Here is a tiny trained network, its code and every weight. The questions are about switching its units off for an input and a target symbol, where a switched-off unit gives its printed mean instead of its output.

import numpy as np


def w(rows, s, z=0):
    codes = np.array(rows[::2]) - 128.0
    scale = np.full(codes.shape[1], s)
    scale[-1] = z or s
    return codes * scale


def norm(h):
    return h / np.sqrt((h * h).mean(-1, keepdims=True) + 1e-5)


def f(y):
    return np.maximum(y, 0)


def softmax(a):
    e = np.exp(a - a.max(-1, keepdims=True))
    return e / e.sum(-1, keepdims=True)


def log_softmax(a):
    a = a - a.max(-1, keepdims=True)
    return a - np.log(np.exp(a).sum(-1, keepdims=True))


def net(x, mask):
    ids = ['βδεηθλμξω'.index(c) for c in x.split()]
    T = len(ids)
    res = E[ids] + P[:T]
    u = 0
    for l in range(2):
        q, k, v = (norm(res) @ M[l].T for M in (Q, K, V))
        z = softmax(np.where(np.tri(T) > 0, q @ k.T / 4**0.5, -1e9)) @ v
        res = res + np.where(mask[u], z, O[l][:, -1]) @ O[l][:, :-1]
        u += 1
        y = f(norm(res) @ A[l][:, :-1].T + A[l][:, -1])
        res = res + np.where(mask[u : u + 8], y, B[l][:, -1]) @ B[l][:, :-1]
        u += 8
    return log_softmax(norm(res)[-1] @ U[:, :-1].T + U[:, -1])


Q, K, V, O, A, B = {}, {}, {}, {}, {}, {}
E = w([
[77,162,207,171],'β',
[79,134,86,155],'δ',
[166,103,162,57],'ε',
[163,82,93,159],'η',
[194,55,155,109],'θ',
[139,26,253,154],'λ',
[228,52,104,67],'μ',
[107,70,155,115],'ξ',
[132,87,160,130],'ω',
],0.018)
P = w([
[132,113,74,153],'0',
[84,134,146,91],'1',
[132,137,75,127],'2',
[100,138,139,165],'3',
[96,144,158,89],'4',
[139,254,75,53],'5',
[88,125,104,154],'6',
[69,139,144,83],'7',
],0.013)
Q[0] = w([
[127,207,206,199],'L0H0',
[173,244,158,189],'L0H0',
[152,52,98,255],'L0H0',
[153,138,156,20],'L0H0',
],0.0087)
K[0] = w([
[131,220,161,161],'L0H0',
[105,218,202,128],'L0H0',
[1,143,79,162],'L0H0',
[185,61,217,107],'L0H0',
],0.01)
V[0] = w([
[67,187,196,84],'L0H0',
[82,115,175,152],'L0H0',
[234,100,85,117],'L0H0',
[169,143,254,129],'L0H0',
],0.0097)
O[0] = w([
[117,103,147,135,2],'L0H0',
[108,158,109,61,126],'L0H0',
[189,91,122,254,193],'L0H0',
[104,39,102,130,36],'L0H0',
],0.0084,0.004)
A[0] = w([
[215,67,172,122,138],'L0N0',
[24,227,93,214,251],'L0N1',
[178,191,136,191,222],'L0N2',
[254,150,143,132,199],'L0N3',
[174,245,102,164,177],'L0N4',
[120,97,159,214,175],'L0N5',
[158,50,216,201,102],'L0N6',
[105,76,131,116,173],'L0N7',
],0.0099,0.0028)
B[0] = w([
[129,193,145,43,234],'L0N0',
[212,188,244,114,254],'L0N1',
[138,101,104,37,200],'L0N2',
[47,191,88,92,229],'L0N3',
[105,1,54,74,206],'L0N4',
[132,71,186,144,193],'L0N5',
[114,89,199,91,230],'L0N6',
[174,91,136,131,167],'L0N7',
],0.0085,0.0075)
Q[1] = w([
[174,180,106,77],'L1H0',
[192,198,87,77],'L1H0',
[129,84,200,1],'L1H0',
[222,128,83,202],'L1H0',
],0.0092)
K[1] = w([
[248,159,115,119],'L1H0',
[144,124,115,159],'L1H0',
[178,73,111,180],'L1H0',
[118,192,130,146],'L1H0',
],0.012)
V[1] = w([
[238,164,154,238],'L1H0',
[216,14,153,148],'L1H0',
[67,156,253,213],'L1H0',
[54,59,61,194],'L1H0',
],0.0057)
O[1] = w([
[219,254,151,183,78],'L1H0',
[94,160,166,235,238],'L1H0',
[179,95,198,91,1],'L1H0',
[92,30,63,168,48],'L1H0',
],0.0073,0.0059)
A[1] = w([
[56,86,93,205,102],'L1N0',
[61,139,82,190,1],'L1N1',
[103,109,24,141,135],'L1N2',
[34,153,227,129,181],'L1N3',
[132,84,183,89,14],'L1N4',
[255,19,151,125,163],'L1N5',
[188,118,179,111,131],'L1N6',
[144,197,69,187,62],'L1N7',
],0.009,0.0047)
B[1] = w([
[82,233,116,90,136],'L1N0',
[100,182,213,39,131],'L1N1',
[65,82,75,179,157],'L1N2',
[41,78,144,221,254],'L1N3',
[51,104,95,2,156],'L1N4',
[161,172,220,202,178],'L1N5',
[158,183,99,126,179],'L1N6',
[160,74,171,67,136],'L1N7',
],0.0079,0.0084)
U = w([
[92,80,107,68,100],'β',
[185,198,157,2,164],'δ',
[98,80,193,75,42],'ε',
[112,73,85,171,242],'η',
[192,210,206,191,157],'θ',
[144,13,176,128,105],'λ',
[168,85,130,206,254],'μ',
[13,147,109,135,74],'ξ',
[61,76,119,56,110],'ω',
],0.0099,0.0065)

Each question gives the input, a string of symbols that net reads in full, and the target symbol t.
The units are the heads (4 rows each of Q, K, V and O) and the neurons (one row each of A and B). Each row of codes is followed by its name. A weight is (code - 128) times the scale printed after its matrix; where a second scale follows, it is the last column's (O, A, B and U).
mask holds one flag per unit, layer by layer, with each layer's heads first. A switched-off unit (its flag False) gives its mean, the last column of its rows in O or B, instead of its output. The means were averaged over made-up inputs and are rounded, as every weight is.
A unit's drop is (log p(t) with every unit on - log p(t) with that unit switched off) / (log p(t) with every unit on - log p(t) with every unit switched off).
The circuit of an input: a set's keep is (log p(t) with only the set's units on - log p(t) with every unit switched off) / (log p(t) with every unit on - log p(t) with every unit switched off). Starting from the 12 units with the biggest drops (on a tie, the unit counted first), units are removed one at a time, each time the one whose removal leaves the highest keep (on an exact tie, the one counted first), for as long as the keep stays at least 0.8.
circuit, biggest first: the units of the circuit, biggest drop first
unit that matters most: the unit with the biggest drop
k most important neurons: the k neurons with the biggest drops, biggest first
k most important neurons of layer l: the k neurons of layer l with the biggest drops, biggest first
drop when u is switched off: that unit's drop, to one decimal
input λ β μ μ δ η, target η: unit that matters most	L0H0
input δ ω θ θ, target δ: 2 most important neurons	(L0N0, L0N4)
input δ β ω ω μ ξ δ, target δ: circuit, biggest first	(L0N1, L0H0)
input θ η η η, target θ: 4 most important neurons	(L0N5, L1N5, L1N3, L1N0)
input ξ ε ξ, target ξ: 2 most important neurons	(L0N1, L0N3)
input δ ξ λ μ μ δ ω, target δ: 2 most important neurons	(L0N1, L0N3)
input δ ξ ξ ω, target δ: 3 most important neurons	(L0N1, L0N4, L0N5)
input θ ω δ μ, target θ: 2 most important neurons	(L0N4, L1N5)
input ω δ ξ, target ξ: 4 most important neurons of layer 0	(L0N1, L0N0, L0N2, L0N4)
input ω μ ξ δ μ η θ, target ω: 2 most important neurons	(L0N1, L0N3)
input δ θ η ξ μ ω μ, target δ: 4 most important neurons	(L0N0, L1N3, L0N3, L0N4)
input β μ μ η η η, target η: circuit, biggest first	(L0H0, L0N4)
input δ λ δ η, target δ: 2 most important neurons	(L0N1, L1N3)
input ε μ μ, target μ: 3 most important neurons of layer 1	(L1N5, L1N2, L1N4)
input θ λ δ δ θ λ ξ, target θ: unit that matters most	L0N4
input ε δ ω ω μ ω, target ω: 2 most important neurons of layer 0	(L0N1, L0N4)
input θ θ μ, target μ: 3 most important neurons of layer 0	(L0N1, L0N4, L0N3)
input ε μ θ, target θ: 2 most important neurons of layer 0	(L0N4, L0N0)
input θ δ ξ η λ θ η, target θ: 2 most important neurons of layer 1	(L1N4, L1N2)
input δ η δ θ, target δ: 3 most important neurons of layer 0	(L0N0, L0N1, L0N3)
input δ ω θ η δ θ η, target δ: 2 most important neurons of layer 0	(L0N1, L0N3)
input η ε δ θ δ ξ μ, target η: 2 most important neurons of layer 1	(L1N2, L1N4)
input θ δ ε ω λ μ μ, target θ: drop when L0N3 is switched off	0.0
input δ ω δ μ, target δ: drop when L1N3 is switched off	0.1
input μ ε θ, target θ: drop when L1N7 is switched off	0.0
input μ δ η ω θ ε θ δ, target θ: drop when L0N1 is switched off	1.0
